Below are the code and all the weights of a small trained network. Each question names an input and a class and asks about switching units off, where a switched-off unit gives its printed mean instead of its output.

import numpy as np


def w(rows, s, z=0):
    codes = np.array(rows[::2]) - 128.0
    scale = np.full(codes.shape[1], s)
    scale[-1] = z or s
    return codes * scale


def f(y):
    return y / 2 * (1 + np.tanh(0.7978845608 * (y + 0.044715 * y**3)))


def log_softmax(a):
    a = a - a.max(-1, keepdims=True)
    return a - np.log(np.exp(a).sum(-1, keepdims=True))


def net(x, mask):
    res = np.array(x, float).reshape(1, 7) / 4 @ E
    y = f(res @ A[0][:, :-1].T + A[0][:, -1])
    res = res + np.where(mask, y, B[0][:, -1]) @ B[0][:, :-1]
    return log_softmax(res[-1] @ U[:, :-1].T + U[:, -1])


A, B = {}, {}
E = w([
[60,132,155,145,161,40,103,66,146,64],'x0',
[187,162,99,169,181,88,146,145,13,153],'x1',
[87,35,184,146,170,170,148,74,84,211],'x2',
[137,74,161,140,174,81,56,40,116,106],'x3',
[138,158,182,22,162,190,10,162,77,181],'x4',
[153,148,85,100,148,215,208,56,49,80],'x5',
[255,206,188,106,167,160,188,77,223,105],'x6',
],0.0084)
A[0] = w([
[127,154,114,108,78,79,136,180,161,137,95],'N1',
[108,1,130,215,140,48,104,124,33,158,137],'N2',
[145,162,120,75,104,107,186,158,211,121,252],'N3',
[202,147,153,175,176,161,226,74,217,116,149],'N4',
[113,167,129,117,160,63,47,38,153,21,180],'N5',
[146,124,75,143,66,216,206,148,27,113,175],'N6',
[153,93,170,107,133,114,194,100,192,131,84],'N7',
[62,104,134,37,161,200,94,109,142,179,140],'N8',
[65,64,172,45,71,195,77,128,125,156,127],'N9',
[118,176,151,124,41,83,119,196,205,201,130],'N10',
[67,46,94,215,125,60,116,62,115,129,122],'N11',
[162,146,159,163,114,116,134,214,156,124,116],'N12',
[168,130,144,145,170,117,120,124,44,190,128],'N13',
[157,129,34,160,78,166,153,85,155,108,214],'N14',
[128,105,84,127,98,176,214,168,50,95,115],'N15',
[56,123,143,195,74,64,112,112,118,162,116],'N16',
[58,141,153,114,130,171,80,173,169,147,187],'N17',
[96,115,82,157,123,54,121,140,176,135,210],'N18',
[85,81,116,191,140,105,63,92,126,98,181],'N19',
[196,104,157,104,112,128,211,69,213,107,120],'N20',
[173,140,142,169,118,188,191,41,197,69,188],'N21',
[137,129,196,116,142,206,75,124,15,196,208],'N22',
[179,179,126,139,164,164,132,149,41,197,159],'N23',
],0.0091,0.0038)
B[0] = w([
[148,135,140,149,172,141,122,191,145,110,170],'N1',
[94,85,128,37,156,126,227,198,131,248,227],'N2',
[103,164,139,173,158,183,72,122,169,80,229],'N3',
[118,158,196,97,169,165,151,31,192,93,246],'N4',
[111,178,123,5,70,79,41,175,99,56,221],'N5',
[61,171,74,247,166,153,93,118,2,176,223],'N6',
[83,144,162,138,136,162,182,108,155,90,176],'N7',
[186,80,150,139,41,175,110,102,54,119,206],'N8',
[140,45,88,162,31,191,111,80,109,136,219],'N9',
[193,90,104,197,200,170,102,209,235,96,213],'N10',
[79,142,178,54,92,143,201,178,136,204,212],'N11',
[173,139,134,192,165,112,128,168,172,111,173],'N12',
[192,95,130,54,215,48,160,125,108,182,177],'N13',
[80,178,144,147,144,144,138,111,156,118,198],'N14',
[31,173,63,189,155,155,101,155,29,148,194],'N15',
[100,98,136,106,120,147,140,187,207,166,184],'N16',
[185,55,131,208,41,188,96,156,174,109,193],'N17',
[96,170,105,111,136,135,171,174,186,114,189],'N18',
[65,129,97,42,55,76,152,164,173,196,187],'N19',
[107,163,184,96,93,197,143,50,170,67,223],'N20',
[88,207,223,96,151,157,111,59,146,109,239],'N21',
[187,35,142,119,170,81,122,53,32,163,237],'N22',
[178,102,89,160,214,100,153,83,72,144,202],'N23',
],0.0075,0.013)
U = w([
[143,179,126,74,22,3,52,170,139,42,184],'0',
[212,11,136,148,12,175,98,85,116,148,106],'1',
[140,206,222,121,100,161,154,5,209,93,155],'2',
[103,82,138,101,66,91,213,186,173,208,13],'3',
[254,70,130,123,203,39,150,67,80,161,116],'4',
[83,188,52,209,119,145,133,131,56,148,114],'5',
[212,130,120,204,144,132,103,221,240,89,247],'6',
],0.0089,0.0011)

Each question gives the input, the list of numbers given to net, and the class t.
The units are the neurons (one row each of A and B). Each row of codes is followed by its name. A weight is (code - 128) times the scale printed after its matrix; where a second scale follows, it is the last column's (A, B and U).
mask holds one flag per neuron, in row order. A switched-off neuron (its flag False) gives its mean, the last column of its row in B, instead of its output. The means were averaged over made-up inputs and are rounded, as every weight is.
A unit's drop is (log p(t) with every unit on - log p(t) with that unit switched off) / (log p(t) with every unit on - log p(t) with every unit switched off).
The circuit of an input: a set's keep is (log p(t) with only the set's units on - log p(t) with every unit switched off) / (log p(t) with every unit on - log p(t) with every unit switched off). Starting from the 12 units with the biggest drops (on a tie, the unit counted first), units are removed one at a time, each time the one whose removal leaves the highest keep (on an exact tie, the one counted first), for as long as the keep stays at least 0.8.
circuit, biggest first: the units of the circuit, biggest drop first
most important unit: the unit with the biggest drop
top k neurons: the k neurons with the biggest drops, biggest first
drop when u is switched off: that unit's drop, to one decimal
input [-3,-1,3,-7,5,4,4], class 4: most important unit	N22
input [-8,7,1,-8,6,2,-3], class 4: top 2 neurons	[N22; N13]
input [-5,3,1,-1,5,-8,-8], class 1: top 2 neurons	[N9; N17]
input [6,-8,-1,6,4,1,-6], class 3: top 2 neurons	[N19; N11]
input [3,-6,5,-5,-2,0,-2], class 3: top 3 neurons	[N22; N11; N16]
input [3,-1,-3,4,-6,3,-2], class 3: circuit, biggest first	[N11; N19]
input [-3,0,-8,4,-1,8,0], class 5: top 2 neurons	[N6; N15]
input [-2,2,8,3,-1,1,-2], class 4: top 2 neurons	[N22; N13]
input [-2,-5,-1,-7,6,-6,-3], class 6: top 3 neurons	[N10; N1; N12]
input [4,-4,-5,0,-5,-5,-3], class 6: top 2 neurons	[N10; N1]
input [1,4,-5,7,8,-1,8], class 4: top 2 neurons	[N23; N22]
input [-1,-7,2,-8,4,6,-4], class 1: top 2 neurons	[N9; N8]
input [7,-5,-4,-3,7,8,0], class 0: drop when N5 is switched off	0.5
input [4,-7,-2,3,-5,4,-5], class 3: circuit, biggest first	[N11]
input [-3,-1,-5,1,-5,-5,-4], class 6: drop when N10 is switched off	0.6
input [-3,-8,-8,0,-8,-1,-8], class 6: drop when N10 is switched off	0.4
input [-2,-1,-3,3,-2,-7,-2], class 6: drop when N10 is switched off	1.0
input [4,-6,5,7,4,4,3], class 1: top 2 neurons	[N8; N9]
input [-3,-6,5,-7,1,8,-7], class 5: top 2 neurons	[N6; N15]
input [6,3,-3,1,4,-6,1], class 0: circuit, biggest first	[N5]
